[128 = 0]

rorsinin: [106, 132, 142, 99, 121, 103, 131, 153, 145, 133, 97, 104, 162, 118, 125, 118, 131, 129, 132, 121, 151, 163, 138, 142, 130, 105, 116, 157, 118, 130, 144]
salisor: [161, 134, 161, 154, 122, 128, 114, 126, 86, 85, 134, 179, 120, 136, 125, 136, 97, 143, 174, 125, 109, 97, 139, 142, 172, 121, 125, 140, 147, 131, 114]
tubufpona: [109, 117, 96, 157, 132, 151, 117, 131, 128, 143, 139, 127, 110, 146, 125, 139, 127, 134, 104, 144, 89, 109, 115, 131, 108, 141, 128, 103, 147, 124, 134]
tubufpona: [106, 142, 112, 140, 103, 124, 147, 146, 121, 112, 143, 125, 111, 137, 130, 101, 124, 136, 128, 135, 89, 94, 145, 128, 115, 112, 140, 107, 159, 141, 130]
rorsinin: [89, 118, 120, 122, 134, 122, 116, 130, 130, 125, 129, 139, 147, 133, 133, 142, 125, 121, 106, 151, 121, 143, 125, 153, 118, 130, 106, 127, 148, 118, 151]
rorsinin: [183, 133, 162, 144, 128, 146, 139, 112, 107, 129, 144, 123, 100, 111, 110, 116, 106, 141, 162, 121, 128, 121, 130, 113, 139, 144, 133, 113, 126, 135, 102]
rorsinin: [140, 120, 100, 147, 141, 138, 86, 139, 180, 144, 95, 111, 153, 152, 128, 139, 169, 121, 115, 118, 100, 105, 103, 134, 140, 141, 124, 169, 102, 106, 140]
vopleb: [141, 108, 165, 127, 151, 141, 107, 107, 124, 131, 112, 131, 144, 120, 111, 159, 114, 130, 144, 132, 147, 156, 119, 135, 142, 152, 99, 140, 125, 123, 126]
tubufpona: [109, 120, 158, 122, 123, 116, 127, 114, 171, 109, 96, 85, 152, 124, 110, 145, 143, 122, 157, 130, 125, 143, 132, 120, 134, 117, 104, 142, 132, 127, 134]
vopleb: [175, 142, 147, 132, 122, 126, 143, 102, 118, 115, 156, 138, 106, 113, 134, 119, 126, 121, 144, 122, 148, 125, 125, 109, 142, 137, 141, 123, 111, 124, 113]
vopleb: [137, 125, 116, 139, 128, 125, 122, 137, 130, 141, 126, 120, 122, 130, 125, 126, 126, 131, 132, 129, 108, 129, 125, 138, 132, 107, 133, 119, 126, 117, 122]
salisor: [122, 126, 114, 105, 134, 112, 144, 100, 142, 131, 159, 121, 123, 110, 138, 112, 142, 101, 110, 149, 125, 137, 134, 131, 106, 118, 128, 91, 139, 110, 124]
rorsinin: [142, 156, 127, 175, 79, 114, 156, 125, 127, 120, 172, 105, 83, 122, 136, 134, 116, 133, 123, 144, 133, 159, 98, 112, 131, 113, 144, 115, 104, 109, 150]
rorsinin: [126, 128, 166, 137, 119, 118, 136, 118, 83, 97, 156, 155, 117, 114, 119, 128, 81, 136, 157, 157, 110, 139, 146, 157, 139, 112, 106, 99, 174, 125, 126]
vopleb: [119, 114, 123, 126, 140, 135, 126, 118, 134, 139, 124, 116, 126, 127, 120, 137, 129, 126, 127, 134, 118, 131, 129, 126, 117, 126, 123, 108, 137, 127, 119]
salisor: [95, 121, 115, 157, 123, 176, 141, 129, 130, 143, 134, 98, 99, 143, 107, 132, 123, 149, 109, 136, 97, 99, 122, 99, 85, 177, 126, 97, 158, 160, 133]
rorsinin: [120, 128, 144, 108, 128, 116, 138, 134, 111, 118, 122, 136, 136, 119, 126, 118, 114, 131, 144, 125, 136, 134, 149, 136, 131, 110, 125, 125, 142, 139, 120]
rorsinin: [116, 112, 127, 151, 137, 136, 106, 125, 104, 130, 140, 152, 124, 135, 124, 156, 101, 133, 121, 156, 106, 143, 116, 159, 132, 128, 107, 111, 150, 110, 138]
tubufpona: [83, 115, 104, 144, 128, 145, 114, 151, 139, 132, 89, 121, 136, 161, 122, 158, 137, 144, 119, 116, 113, 110, 122, 116, 121, 129, 130, 142, 131, 149, 136]
tubufpona: [99, 131, 125, 131, 114, 122, 135, 138, 141, 110, 114, 115, 132, 139, 124, 126, 134, 133, 138, 127, 106, 108, 141, 122, 124, 113, 128, 129, 147, 141, 132]
salisor: [170, 137, 148, 116, 134, 120, 125, 142, 85, 134, 145, 162, 130, 109, 131, 98, 98, 135, 140, 126, 140, 137, 140, 159, 147, 123, 129, 134, 128, 121, 118]
vopleb: [112, 165, 176, 151, 72, 115, 156, 141, 122, 84, 154, 114, 125, 118, 124, 111, 104, 143, 138, 148, 135, 146, 126, 130, 131, 148, 107, 152, 145, 137, 175]
rorsinin: [83, 103, 120, 77, 167, 140, 115, 129, 139, 153, 99, 130, 172, 126, 127, 132, 142, 117, 94, 128, 153, 142, 138, 139, 98, 159, 104, 137, 139, 141, 136]
salisor: [130, 134, 121, 121, 127, 102, 113, 129, 131, 110, 131, 158, 147, 132, 148, 132, 138, 113, 123, 132, 133, 130, 125, 149, 149, 109, 126, 150, 119, 106, 139]
rorsinin: [168, 109, 128, 156, 153, 161, 108, 116, 89, 142, 135, 158, 100, 135, 116, 147, 102, 143, 146, 125, 106, 106, 123, 129, 142, 139, 134, 102, 135, 128, 94]
salisor: [130, 110, 148, 146, 131, 114, 130, 73, 127, 93, 140, 134, 106, 125, 123, 178, 118, 114, 169, 147, 115, 140, 127, 117, 148, 89, 121, 87, 143, 110, 104]
vopleb: [172, 124, 113, 114, 150, 132, 134, 96, 125, 137, 143, 144, 108, 121, 140, 124, 145, 110, 131, 111, 143, 108, 130, 103, 132, 127, 157, 107, 105, 124, 90]
tubufpona: [147, 136, 145, 105, 137, 134, 133, 124, 115, 129, 148, 141, 137, 109, 128, 89, 123, 123, 122, 133, 135, 119, 142, 141, 119, 161, 118, 130, 142, 131, 129]
salisor: [122, 127, 117, 103, 134, 119, 134, 140, 138, 135, 113, 116, 138, 125, 126, 100, 140, 125, 135, 117, 114, 110, 152, 131, 120, 105, 137, 121, 138, 136, 112]
tubufpona: [130, 119, 136, 134, 133, 125, 119, 131, 105, 133, 128, 143, 127, 126, 126, 148, 105, 135, 133, 134, 136, 154, 123, 144, 139, 115, 121, 125, 127, 120, 128]
vopleb: [116, 126, 168, 137, 121, 128, 126, 121, 110, 102, 124, 139, 135, 126, 119, 155, 101, 139, 148, 138, 143, 151, 127, 133, 142, 137, 104, 139, 141, 135, 141]
tubufpona: [137, 122, 152, 106, 147, 138, 120, 114, 139, 131, 126, 124, 152, 113, 119, 115, 133, 119, 126, 134, 137, 130, 133, 137, 121, 167, 103, 140, 137, 127, 133]
salisor: [94, 103, 109, 156, 137, 153, 124, 117, 106, 152, 146, 126, 100, 136, 117, 165, 101, 137, 105, 159, 105, 150, 112, 135, 101, 133, 117, 75, 154, 123, 131]
salisor: [140, 121, 146, 136, 131, 140, 130, 130, 117, 146, 116, 112, 119, 121, 113, 144, 110, 143, 141, 120, 147, 156, 120, 119, 131, 131, 127, 127, 113, 135, 120]
vopleb: [100, 131, 130, 128, 114, 125, 155, 107, 132, 109, 147, 114, 110, 125, 127, 131, 127, 123, 129, 142, 122, 125, 136, 108, 108, 124, 128, 96, 150, 139, 128]
tubufpona: [141, 125, 123, 138, 133, 146, 125, 126, 147, 156, 122, 99, 122, 127, 120, 135, 138, 131, 115, 122, 138, 141, 107, 112, 118, 153, 130, 133, 103, 125, 132]
vopleb: [123, 139, 95, 131, 116, 129, 135, 156, 144, 151, 134, 104, 123, 131, 129, 90, 141, 131, 106, 129, 97, 110, 130, 135, 107, 122, 141, 121, 132, 126, 135]
vopleb: [138, 122, 107, 98, 150, 131, 139, 87, 166, 140, 137, 111, 126, 119, 139, 122, 172, 96, 109, 121, 146, 116, 126, 95, 106, 146, 141, 111, 109, 124, 110]
tubufpona: [100, 105, 141, 118, 147, 111, 102, 114, 110, 96, 113, 173, 154, 137, 131, 166, 113, 120, 147, 144, 119, 134, 141, 160, 151, 99, 102, 128, 158, 118, 126]
salisor: [110, 122, 115, 127, 129, 123, 139, 91, 153, 133, 155, 110, 118, 119, 137, 148, 144, 103, 99, 153, 140, 157, 108, 116, 105, 136, 122, 101, 122, 107, 141]
[119, 145, 160, 141, 91, 102, 165, 80, 154, 81, 162, 98, 106, 111, 130, 144, 133, 109, 148, 152, 140, 153, 121, 98, 128, 117, 120, 107, 131, 117, 142] : vopleb
[125, 113, 116, 140, 137, 116, 112, 110, 119, 119, 133, 155, 122, 137, 138, 166, 123, 118, 132, 140, 122, 139, 118, 139, 145, 96, 128, 113, 127, 106, 121] : tubufpona
[96, 142, 113, 102, 118, 116, 152, 116, 148, 105, 143, 128, 133, 129, 146, 109, 156, 108, 106, 131, 137, 106, 141, 108, 105, 138, 135, 124, 139, 140, 139] : rorsinin
[142, 145, 134, 119, 125, 150, 145, 139, 108, 133, 148, 137, 119, 120, 128, 86, 122, 138, 114, 120, 137, 101, 138, 119, 109, 176, 135, 131, 137, 153, 129] : vopleb
[141, 133, 127, 102, 143, 141, 131, 120, 129, 133, 131, 143, 137, 124, 137, 110, 145, 120, 111, 113, 157, 110, 131, 113, 119, 170, 134, 144, 116, 142, 125] : vopleb
[103, 115, 144, 191, 112, 142, 122, 65, 146, 67, 139, 132, 96, 157, 123, 214, 131, 123, 153, 152, 104, 111, 99, 87, 144, 139, 113, 109, 145, 124, 134] : salisor
[132, 132, 113, 112, 133, 137, 136, 127, 157, 147, 117, 104, 132, 128, 132, 118, 159, 121, 109, 108, 152, 123, 121, 99, 112, 151, 142, 142, 99, 138, 127] : rorsinin
[87, 120, 103, 127, 124, 103, 120, 106, 179, 100, 109, 117, 143, 149, 142, 163, 170, 102, 125, 133, 115, 119, 122, 114, 131, 96, 127, 132, 125, 114, 136] : salisor
[140, 119, 154, 121, 143, 141, 128, 115, 105, 127, 134, 139, 126, 116, 115, 125, 106, 133, 144, 134, 127, 128, 140, 135, 127, 144, 114, 113, 149, 135, 115] : rorsinin
[100, 105, 80, 108, 165, 154, 109, 123, 144, 159, 112, 140, 141, 148, 139, 145, 160, 116, 79, 119, 138, 110, 118, 115, 100, 162, 135, 127, 118, 136, 126] : rorsinin
[91, 121, 95, 108, 135, 121, 139, 119, 125, 116, 126, 149, 123, 143, 146, 140, 144, 117, 116, 120, 132, 104, 143, 108, 115, 107, 149, 106, 137, 144, 113] : vopleb
[117, 125, 108, 126, 133, 117, 112, 144, 109, 120, 132, 164, 137, 139, 138, 119, 121, 127, 123, 137, 98, 108, 141, 161, 136, 104, 128, 123, 152, 119, 127] : salisor
[143, 142, 153, 176, 85, 104, 141, 121, 156, 118, 150, 68, 105, 111, 110, 129, 114, 130, 156, 161, 90, 169, 109, 140, 139, 90, 112, 110, 130, 90, 147] : vopleb
[78, 107, 110, 131, 133, 104, 102, 144, 120, 112, 88, 156, 149, 156, 136, 182, 122, 131, 137, 127, 122, 142, 130, 149, 152, 67, 124, 138, 133, 123, 130] : vopleb
[133, 138, 130, 105, 133, 136, 135, 129, 141, 125, 127, 126, 141, 124, 131, 95, 147, 122, 119, 117, 135, 100, 140, 118, 116, 160, 130, 143, 131, 144, 129] : tubufpona
[142, 123, 127, 110, 140, 107, 112, 159, 97, 134, 108, 158, 146, 126, 129, 111, 109, 136, 150, 116, 117, 127, 153, 168, 154, 78, 133, 135, 135, 123, 108] : salisor
[130, 140, 112, 122, 112, 122, 161, 141, 112, 150, 132, 116, 99, 123, 139, 128, 124, 137, 119, 104, 173, 153, 124, 95, 119, 106, 167, 116, 91, 145, 116] : rorsinin
[105, 119, 169, 131, 131, 162, 136, 127, 99, 127, 132, 123, 127, 119, 100, 128, 90, 151, 133, 144, 126, 134, 138, 132, 105, 180, 95, 115, 171, 158, 138] : vopleb
[115, 127, 109, 124, 127, 125, 145, 127, 87, 121, 145, 163, 101, 135, 142, 135, 111, 133, 127, 123, 135, 116, 142, 117, 124, 103, 154, 95, 138, 144, 107] : rorsinin
[118, 125, 124, 123, 134, 135, 131, 115, 126, 123, 140, 137, 126, 128, 131, 128, 131, 122, 117, 136, 126, 119, 130, 125, 116, 145, 124, 117, 141, 131, 130] : rorsinin

liksozod: [121, 149, 124, 171, 120, 157, 120, 110, 139, 125, 114, 145, 153, 150, 114, 123, 129, 124, 112, 127, 141, 116, 146, 124, 134, 133, 108, 86, 131, 107, 136]
rimibbupi: [76, 108, 134, 103, 94, 90, 97, 155, 153, 140, 128, 124, 124, 97, 114, 75, 121, 124, 93, 141, 138, 137, 141, 124, 166, 162, 152, 136, 105, 87, 121]
disumaso: [130, 137, 120, 138, 130, 135, 110, 126, 118, 94, 119, 118, 126, 132, 123, 123, 145, 122, 109, 115, 147, 126, 134, 119, 149, 115, 127, 99, 140, 116, 149]
gadidbekab: [102, 135, 152, 135, 106, 127, 151, 149, 93, 107, 143, 121, 160, 152, 68, 116, 145, 113, 122, 125, 137, 130, 131, 141, 132, 130, 123, 93, 132, 84, 128]
gadidbekab: [146, 119, 145, 117, 115, 113, 98, 150, 147, 133, 120, 135, 115, 136, 82, 85, 148, 120, 53, 138, 152, 120, 160, 98, 137, 136, 116, 105, 89, 154, 124]
rovfas: [138, 121, 123, 108, 126, 100, 112, 132, 120, 113, 125, 103, 97, 106, 145, 143, 122, 139, 93, 112, 138, 119, 146, 117, 146, 111, 134, 139, 127, 140, 139]
liksozod: [94, 128, 127, 142, 106, 121, 141, 119, 148, 163, 134, 154, 143, 119, 113, 106, 108, 115, 142, 141, 119, 128, 124, 143, 124, 157, 124, 125, 115, 107, 106]
rimibbupi: [114, 140, 131, 147, 117, 129, 139, 112, 127, 140, 124, 118, 140, 128, 152, 173, 95, 154, 113, 120, 122, 108, 158, 135, 128, 126, 121, 135, 137, 107, 130]
rovfas: [171, 115, 141, 108, 122, 126, 138, 145, 83, 121, 166, 139, 134, 116, 145, 142, 112, 159, 201, 102, 107, 160, 122, 158, 96, 103, 128, 168, 99, 146, 114]
liksozod: [162, 132, 128, 109, 175, 141, 133, 133, 116, 96, 110, 88, 104, 153, 141, 167, 164, 127, 102, 130, 134, 115, 115, 101, 125, 99, 134, 132, 166, 166, 154]
rovfas: [132, 113, 140, 103, 118, 94, 147, 145, 116, 137, 146, 130, 111, 121, 82, 104, 138, 103, 116, 132, 129, 130, 119, 130, 118, 131, 125, 127, 107, 150, 109]
gadidbekab: [147, 130, 95, 139, 151, 147, 111, 100, 146, 127, 119, 143, 112, 110, 180, 130, 123, 128, 174, 122, 121, 139, 103, 129, 126, 120, 132, 141, 139, 151, 135]
disumaso: [139, 129, 126, 117, 136, 132, 99, 149, 100, 67, 124, 106, 122, 134, 112, 106, 170, 119, 114, 111, 154, 141, 123, 115, 157, 105, 139, 99, 141, 116, 157]
disumaso: [111, 154, 105, 172, 134, 146, 161, 79, 125, 137, 122, 129, 139, 128, 167, 188, 94, 132, 159, 116, 115, 106, 125, 148, 120, 120, 115, 121, 166, 110, 133]
rovfas: [123, 127, 130, 122, 121, 112, 125, 134, 116, 114, 129, 114, 120, 123, 117, 129, 131, 125, 104, 119, 138, 123, 137, 125, 141, 121, 129, 119, 129, 121, 134]
gadidbekab: [112, 138, 141, 141, 111, 129, 140, 141, 96, 97, 137, 124, 150, 151, 66, 107, 154, 103, 114, 120, 146, 128, 129, 134, 139, 123, 119, 78, 133, 95, 135]
disumaso: [174, 101, 179, 75, 134, 121, 141, 179, 120, 158, 149, 126, 131, 150, 107, 130, 136, 159, 122, 149, 107, 142, 139, 120, 82, 131, 131, 183, 85, 176, 102]
rimibbupi: [117, 126, 150, 132, 106, 111, 155, 128, 138, 174, 136, 138, 137, 133, 106, 142, 99, 136, 100, 140, 117, 109, 155, 133, 108, 146, 112, 137, 105, 131, 102]
rovfas: [140, 123, 137, 116, 118, 116, 131, 142, 98, 112, 144, 121, 127, 123, 118, 131, 127, 136, 136, 112, 129, 136, 134, 137, 125, 113, 128, 131, 117, 127, 127]
rimibbupi: [112, 130, 128, 124, 126, 112, 155, 130, 104, 114, 137, 116, 123, 129, 98, 129, 140, 101, 131, 124, 131, 125, 109, 136, 131, 123, 129, 111, 145, 118, 128]
rimibbupi: [154, 112, 116, 112, 128, 120, 109, 139, 125, 117, 145, 158, 111, 108, 108, 65, 151, 101, 172, 123, 132, 162, 94, 133, 125, 126, 131, 123, 99, 157, 117]
gadidbekab: [111, 124, 104, 126, 136, 120, 137, 108, 139, 140, 129, 132, 113, 102, 159, 131, 114, 116, 168, 129, 114, 133, 98, 141, 129, 135, 140, 147, 144, 128, 123]
disumaso: [123, 130, 134, 135, 126, 147, 106, 133, 147, 134, 117, 133, 145, 136, 144, 123, 125, 149, 120, 137, 129, 131, 144, 121, 134, 139, 132, 134, 123, 113, 133]
rovfas: [174, 109, 159, 101, 135, 124, 144, 154, 138, 165, 142, 153, 122, 150, 81, 100, 146, 119, 120, 154, 117, 135, 123, 117, 82, 138, 113, 145, 83, 193, 96]
rovfas: [83, 137, 89, 146, 130, 122, 120, 94, 146, 122, 112, 117, 115, 94, 179, 143, 106, 121, 143, 120, 128, 120, 114, 136, 161, 134, 144, 129, 167, 93, 143]
rimibbupi: [105, 127, 136, 122, 121, 111, 148, 134, 120, 129, 132, 116, 128, 131, 101, 128, 132, 112, 111, 133, 129, 120, 124, 131, 132, 134, 130, 119, 137, 114, 124]
liksozod: [122, 144, 129, 164, 123, 163, 115, 117, 148, 133, 113, 148, 158, 152, 122, 119, 129, 133, 118, 136, 136, 122, 145, 122, 129, 140, 114, 100, 126, 109, 133]
liksozod: [120, 128, 114, 121, 128, 94, 146, 117, 111, 113, 131, 110, 96, 111, 109, 133, 134, 96, 108, 116, 138, 114, 115, 128, 141, 115, 126, 109, 144, 137, 132]
gadidbekab: [99, 133, 96, 135, 129, 100, 146, 102, 122, 113, 126, 119, 98, 103, 115, 120, 134, 79, 129, 119, 138, 117, 97, 134, 151, 124, 130, 98, 158, 122, 134]
disumaso: [153, 107, 153, 84, 136, 113, 148, 162, 105, 132, 151, 120, 121, 133, 110, 127, 141, 133, 148, 134, 113, 146, 112, 132, 101, 122, 138, 163, 112, 157, 113]
rimibbupi: [161, 122, 157, 114, 159, 158, 128, 148, 169, 163, 108, 135, 134, 176, 110, 122, 156, 134, 86, 173, 122, 118, 133, 92, 96, 147, 121, 142, 115, 179, 118]
liksozod: [130, 98, 122, 73, 118, 69, 115, 152, 111, 116, 147, 108, 81, 77, 132, 106, 127, 121, 128, 114, 130, 145, 116, 131, 146, 119, 152, 161, 110, 145, 123]
liksozod: [139, 133, 135, 127, 157, 156, 136, 129, 142, 134, 112, 120, 135, 158, 138, 148, 145, 133, 123, 149, 121, 121, 119, 113, 114, 130, 130, 137, 148, 143, 134]
disumaso: [89, 137, 90, 157, 117, 102, 168, 76, 140, 159, 133, 147, 109, 91, 135, 137, 93, 87, 160, 123, 117, 111, 100, 154, 128, 140, 118, 116, 146, 123, 110]
gadidbekab: [107, 136, 152, 120, 120, 105, 171, 135, 94, 124, 133, 82, 132, 141, 117, 194, 113, 143, 84, 121, 124, 97, 155, 132, 127, 115, 126, 133, 153, 105, 133]
rovfas: [121, 135, 115, 142, 140, 145, 114, 112, 154, 134, 108, 127, 128, 129, 160, 139, 123, 135, 120, 135, 128, 119, 131, 118, 136, 134, 131, 131, 143, 125, 137]
liksozod: [150, 137, 131, 135, 131, 133, 148, 121, 90, 109, 141, 118, 132, 134, 137, 170, 119, 143, 150, 104, 123, 126, 133, 142, 114, 99, 118, 129, 137, 131, 134]
rimibbupi: [131, 115, 142, 108, 133, 127, 117, 150, 153, 145, 123, 135, 125, 138, 104, 92, 148, 119, 105, 154, 129, 133, 124, 110, 124, 148, 133, 134, 110, 146, 118]
disumaso: [127, 136, 130, 150, 120, 140, 116, 116, 154, 150, 114, 139, 138, 136, 135, 134, 112, 142, 96, 135, 132, 112, 158, 118, 128, 139, 115, 121, 118, 127, 126]
gadidbekab: [139, 133, 146, 137, 119, 145, 118, 146, 114, 109, 132, 136, 152, 154, 91, 106, 149, 128, 117, 126, 141, 135, 141, 125, 128, 125, 118, 99, 114, 116, 132]
[151, 143, 133, 132, 176, 163, 153, 120, 128, 118, 106, 103, 129, 174, 137, 178, 156, 127, 114, 144, 123, 108, 114, 107, 109, 113, 124, 126, 173, 156, 146] : liksozod
[139, 128, 131, 117, 145, 127, 143, 117, 131, 149, 122, 102, 117, 122, 194, 204, 92, 173, 126, 126, 105, 110, 146, 128, 112, 117, 135, 183, 145, 144, 130] : gadidbekab
[163, 153, 139, 174, 119, 184, 109, 120, 101, 103, 130, 145, 178, 161, 147, 158, 115, 177, 151, 100, 133, 134, 169, 139, 115, 103, 104, 108, 118, 105, 144] : liksozod
[167, 122, 129, 134, 121, 131, 129, 121, 133, 156, 144, 168, 126, 122, 124, 112, 113, 132, 158, 125, 118, 139, 130, 137, 96, 128, 108, 138, 86, 169, 103] : rimibbupi
[100, 128, 116, 128, 121, 107, 144, 121, 123, 125, 132, 125, 118, 114, 110, 116, 130, 98, 132, 127, 131, 125, 108, 136, 140, 134, 132, 113, 141, 114, 125] : gadidbekab
[102, 121, 120, 120, 129, 131, 125, 132, 136, 132, 132, 133, 136, 113, 150, 113, 124, 128, 175, 135, 115, 148, 101, 142, 133, 143, 150, 150, 137, 104, 124] : disumaso
[147, 119, 164, 105, 148, 126, 174, 153, 137, 161, 132, 134, 126, 176, 47, 108, 170, 88, 95, 172, 121, 117, 106, 108, 86, 146, 114, 119, 117, 182, 102] : rimibbupi
[179, 112, 143, 97, 127, 115, 126, 149, 97, 124, 153, 127, 115, 117, 140, 142, 119, 158, 151, 109, 118, 146, 138, 136, 104, 103, 127, 166, 96, 166, 119] : rovfas
[123, 113, 134, 112, 119, 123, 93, 147, 161, 147, 122, 140, 126, 118, 130, 87, 129, 137, 109, 145, 131, 139, 139, 115, 138, 151, 139, 144, 100, 130, 121] : rimibbupi
[158, 136, 115, 133, 159, 154, 128, 120, 112, 96, 123, 124, 123, 143, 139, 138, 155, 120, 157, 120, 131, 136, 102, 124, 122, 104, 128, 117, 152, 148, 145] : rimibbupi
[169, 118, 132, 94, 156, 129, 107, 149, 109, 92, 123, 95, 104, 131, 153, 147, 152, 148, 116, 117, 134, 135, 128, 109, 132, 98, 143, 150, 137, 159, 150] : liksozod
[133, 117, 135, 110, 141, 139, 97, 149, 158, 132, 113, 129, 126, 137, 128, 95, 152, 130, 107, 151, 133, 137, 125, 104, 135, 144, 141, 137, 119, 139, 132] : rimibbupi
[97, 113, 128, 101, 125, 90, 153, 125, 146, 171, 131, 111, 106, 98, 157, 156, 93, 135, 123, 142, 105, 116, 125, 135, 124, 146, 145, 179, 133, 131, 110] : gadidbekab
[155, 126, 159, 115, 108, 123, 134, 162, 68, 92, 157, 119, 147, 143, 90, 132, 138, 147, 134, 101, 135, 143, 149, 142, 119, 100, 120, 119, 106, 117, 130] : rovfas
[118, 131, 138, 137, 113, 120, 144, 122, 130, 152, 131, 129, 136, 128, 127, 149, 103, 140, 113, 129, 121, 113, 150, 134, 120, 135, 118, 134, 120, 121, 117] : rimibbupi
[110, 114, 134, 103, 140, 117, 149, 136, 152, 164, 128, 127, 120, 125, 130, 123, 128, 117, 139, 158, 107, 130, 101, 127, 114, 153, 144, 162, 132, 141, 110] : liksozod
[132, 123, 122, 120, 134, 131, 110, 135, 132, 115, 125, 130, 122, 124, 130, 106, 143, 122, 136, 129, 133, 140, 116, 123, 137, 128, 137, 127, 127, 131, 134] : rimibbupi
[79, 124, 83, 132, 119, 81, 176, 87, 124, 147, 149, 143, 95, 72, 125, 113, 106, 64, 197, 121, 112, 131, 63, 166, 132, 140, 135, 125, 151, 122, 105] : disumaso
[126, 121, 138, 103, 168, 138, 158, 135, 152, 156, 116, 112, 121, 150, 138, 149, 145, 120, 131, 167, 105, 121, 95, 114, 104, 143, 143, 164, 155, 158, 121] : liksozod
[92, 128, 159, 110, 102, 75, 166, 148, 102, 127, 133, 83, 118, 137, 64, 152, 128, 113, 33, 129, 142, 90, 162, 120, 143, 129, 122, 106, 134, 107, 126] : gadidbekab
[130, 119, 126, 120, 128, 125, 119, 130, 147, 146, 127, 138, 123, 118, 141, 116, 121, 133, 134, 137, 121, 134, 126, 126, 124, 139, 133, 147, 115, 139, 119] : gadidbekab
[135, 130, 137, 139, 116, 148, 112, 134, 128, 133, 133, 146, 154, 133, 140, 124, 115, 156, 149, 123, 123, 141, 145, 137, 121, 131, 125, 136, 108, 113, 125] : liksozod
[104, 141, 119, 151, 131, 147, 122, 114, 144, 125, 111, 127, 142, 138, 136, 130, 130, 124, 119, 135, 134, 119, 129, 123, 142, 137, 129, 109, 150, 102, 139] : rovfas
